Below is a small trained network, with its code and all its weights. Each question gives an input and a class and asks what happens when units are switched off, that is, made to give their printed mean instead of their output.

import numpy as np


def w(rows, s, z=0):
    codes = np.array(rows[::2]) - 128.0
    scale = np.full(codes.shape[1], s)
    scale[-1] = z or s
    return codes * scale


def norm(h):
    return h / np.sqrt((h * h).mean(-1, keepdims=True) + 1e-5)


def f(y):
    return np.maximum(y, 0)


def log_softmax(a):
    a = a - a.max(-1, keepdims=True)
    return a - np.log(np.exp(a).sum(-1, keepdims=True))


def net(x, mask):
    res = np.array(x, float).reshape(1, 3) / 4 @ E
    u = 0
    for l in range(3):
        y = f(norm(res) @ A[l][:, :-1].T + A[l][:, -1])
        res = res + np.where(mask[u : u + 9], y, B[l][:, -1]) @ B[l][:, :-1]
        u += 9
    return log_softmax(norm(res)[-1] @ U[:, :-1].T + U[:, -1])


A, B = {}, {}
E = w([
[51,180,150,232],'x0',
[159,128,1,188],'x1',
[74,145,55,47],'x2',
],0.0076)
A[0] = w([
[22,147,63,54,153],'0.n0',
[6,152,135,210,151],'0.n1',
[169,128,85,148,90],'0.n2',
[145,135,162,215,111],'0.n3',
[50,151,164,156,93],'0.n4',
[201,133,93,112,114],'0.n5',
[188,126,38,173,111],'0.n6',
[159,121,32,196,70],'0.n7',
[109,135,79,109,2],'0.n8',
],0.017,0.006)
B[0] = w([
[14,48,136,118,251],'0.n0',
[11,128,130,247,254],'0.n1',
[146,92,116,72,167],'0.n2',
[229,48,128,137,204],'0.n3',
[116,62,212,75,195],'0.n4',
[148,94,214,133,183],'0.n5',
[180,30,46,61,220],'0.n6',
[113,251,120,212,213],'0.n7',
[163,117,25,146,144],'0.n8',
],0.023,0.01)
A[1] = w([
[177,90,134,26,143],'1.n0',
[49,242,69,117,29],'1.n1',
[100,141,179,87,40],'1.n2',
[114,121,97,187,102],'1.n3',
[175,111,149,138,93],'1.n4',
[186,196,206,119,115],'1.n5',
[144,97,66,6,157],'1.n6',
[219,162,148,76,3],'1.n7',
[253,176,155,77,56],'1.n8',
],0.018,0.003)
B[1] = w([
[35,113,69,142,255],'1.n0',
[5,185,145,142,144],'1.n1',
[67,132,198,133,171],'1.n2',
[196,141,120,88,201],'1.n3',
[88,157,153,112,185],'1.n4',
[121,173,194,175,158],'1.n5',
[180,48,112,70,247],'1.n6',
[130,213,62,71,176],'1.n7',
[105,246,107,42,199],'1.n8',
],0.027,0.008)
A[2] = w([
[81,254,133,141,77],'2.n0',
[64,108,122,90,40],'2.n1',
[98,171,68,142,68],'2.n2',
[156,183,121,63,82],'2.n3',
[85,113,150,107,95],'2.n4',
[102,181,125,216,121],'2.n5',
[65,169,78,128,2],'2.n6',
[195,211,127,206,2],'2.n7',
[146,131,234,108,99],'2.n8',
],0.027,0.0025)
B[2] = w([
[151,149,113,223,190],'2.n0',
[162,174,157,126,247],'2.n1',
[117,167,134,173,178],'2.n2',
[55,157,109,94,177],'2.n3',
[160,154,131,108,210],'2.n4',
[172,155,97,62,192],'2.n5',
[140,134,106,191,199],'2.n6',
[254,125,195,129,148],'2.n7',
[113,84,64,165,163],'2.n8',
],0.048,0.014)
U = w([
[112,227,98,240,253],'0',
[85,201,40,55,71],'1',
[124,16,112,217,155],'2',
[254,131,141,154,96],'3',
[130,166,226,40,125],'4',
[141,20,80,36,9],'5',
[20,115,230,190,93],'6',
],0.022,0.0027)

Each question gives the input, the list of numbers given to net, and the class t.
The units are the neurons (one row each of A and B). Each row of codes is followed by its name. A weight is (code - 128) times the scale printed after its matrix; where a second scale follows, it is the last column's (A, B and U).
mask holds one flag per neuron, layer by layer. A switched-off neuron (its flag False) gives its mean, the last column of its row in B, instead of its output. The means were averaged over made-up inputs and are rounded, as every weight is.
A unit's drop is (log p(t) with every unit on - log p(t) with that unit switched off) / (log p(t) with every unit on - log p(t) with every unit switched off).
The circuit of an input: a set's keep is (log p(t) with only the set's units on - log p(t) with every unit switched off) / (log p(t) with every unit on - log p(t) with every unit switched off). Starting from the 12 units with the biggest drops (on a tie, the unit counted first), units are removed one at a time, each time the one whose removal leaves the highest keep (on an exact tie, the one counted first), for as long as the keep stays at least 0.8.
units of the circuit, in order: the units of the circuit, biggest drop first
k most important neurons: the k neurons with the biggest drops, biggest first
k most important neurons of layer l: the k neurons of layer l with the biggest drops, biggest first
input [2,-8,-3], class 2: most important neuron : (2.n8)
input [7,-6,0], class 2: 4 most important neurons : (0.n4, 1.n0, 2.n8, 0.n3)
input [4,-6,0], class 2: units of the circuit, in order : (2.n8, 0.n4, 0.n7)
input [-2,3,-1], class 1: 4 most important neurons : (0.n6, 0.n0, 0.n1, 0.n7)
input [7,-8,-5], class 2: 2 most important neurons : (0.n4, 2.n8)
input [-8,-7,4], class 4: 3 most important neurons : (0.n6, 0.n1, 0.n7)
input [1,6,0], class 3: units of the circuit, in order : (0.n7, 1.n0, 2.n7)
input [-3,6,-8], class 1: 4 most important neurons : (0.n1, 0.n6, 0.n0, 0.n7)
input [6,-1,8], class 6: 2 most important neurons of layer 0 : (0.n0, 0.n4)
input [1,-8,7], class 6: 2 most important neurons : (2.n5, 0.n6)
input [2,1,0], class 3: 3 most important neurons of layer 0 : (0.n3, 0.n0, 0.n7)
input [-5,7,0], class 1: 2 most important neurons : (0.n6, 0.n0)
input [6,-2,-5], class 2: 3 most important neurons : (0.n3, 0.n4, 0.n7)
input [-2,8,2], class 5: units of the circuit, in order : (0.n6)
input [8,0,2], class 6: 4 most important neurons of layer 0 : (0.n4, 0.n7, 0.n1, 0.n3)
input [7,-4,-6], class 2: 2 most important neurons : (0.n4, 0.n7)
input [1,-1,-7], class 2: 2 most important neurons : (0.n7, 0.n6)
input [-1,7,-1], class 1: 3 most important neurons : (0.n1, 0.n6, 0.n0)
input [1,-5,1], class 6: 4 most important neurons of layer 2 : (2.n5, 2.n8, 2.n0, 2.n6)
input [1,1,-6], class 3: 3 most important neurons : (0.n0, 0.n4, 1.n6)
input [-2,0,8], class 4: 2 most important neurons of layer 2 : (2.n1, 2.n8)
input [7,-6,3], class 6: units of the circuit, in order : (0.n4)
input [-1,8,5], class 5: 3 most important neurons : (0.n6, 0.n1, 1.n6)
input [-6,7,-6], class 1: 4 most important neurons of layer 0 : (0.n6, 0.n1, 0.n0, 0.n7)
input [3,0,8], class 6: 2 most important neurons : (0.n0, 0.n7)
input [5,1,0], class 3: 2 most important neurons of layer 1 : (1.n0, 1.n3)
input [3,-3,7], class 6: units of the circuit, in order : (0.n0)
input [-5,6,-2], class 1: 4 most important neurons of layer 0 : (0.n6, 0.n1, 0.n0, 0.n7)
input [6,-6,-2], class 2: 2 most important neurons of layer 0 : (0.n4, 0.n0)
input [-3,-6,3], class 4: 3 most important neurons of layer 0 : (0.n7, 0.n1, 0.n6)
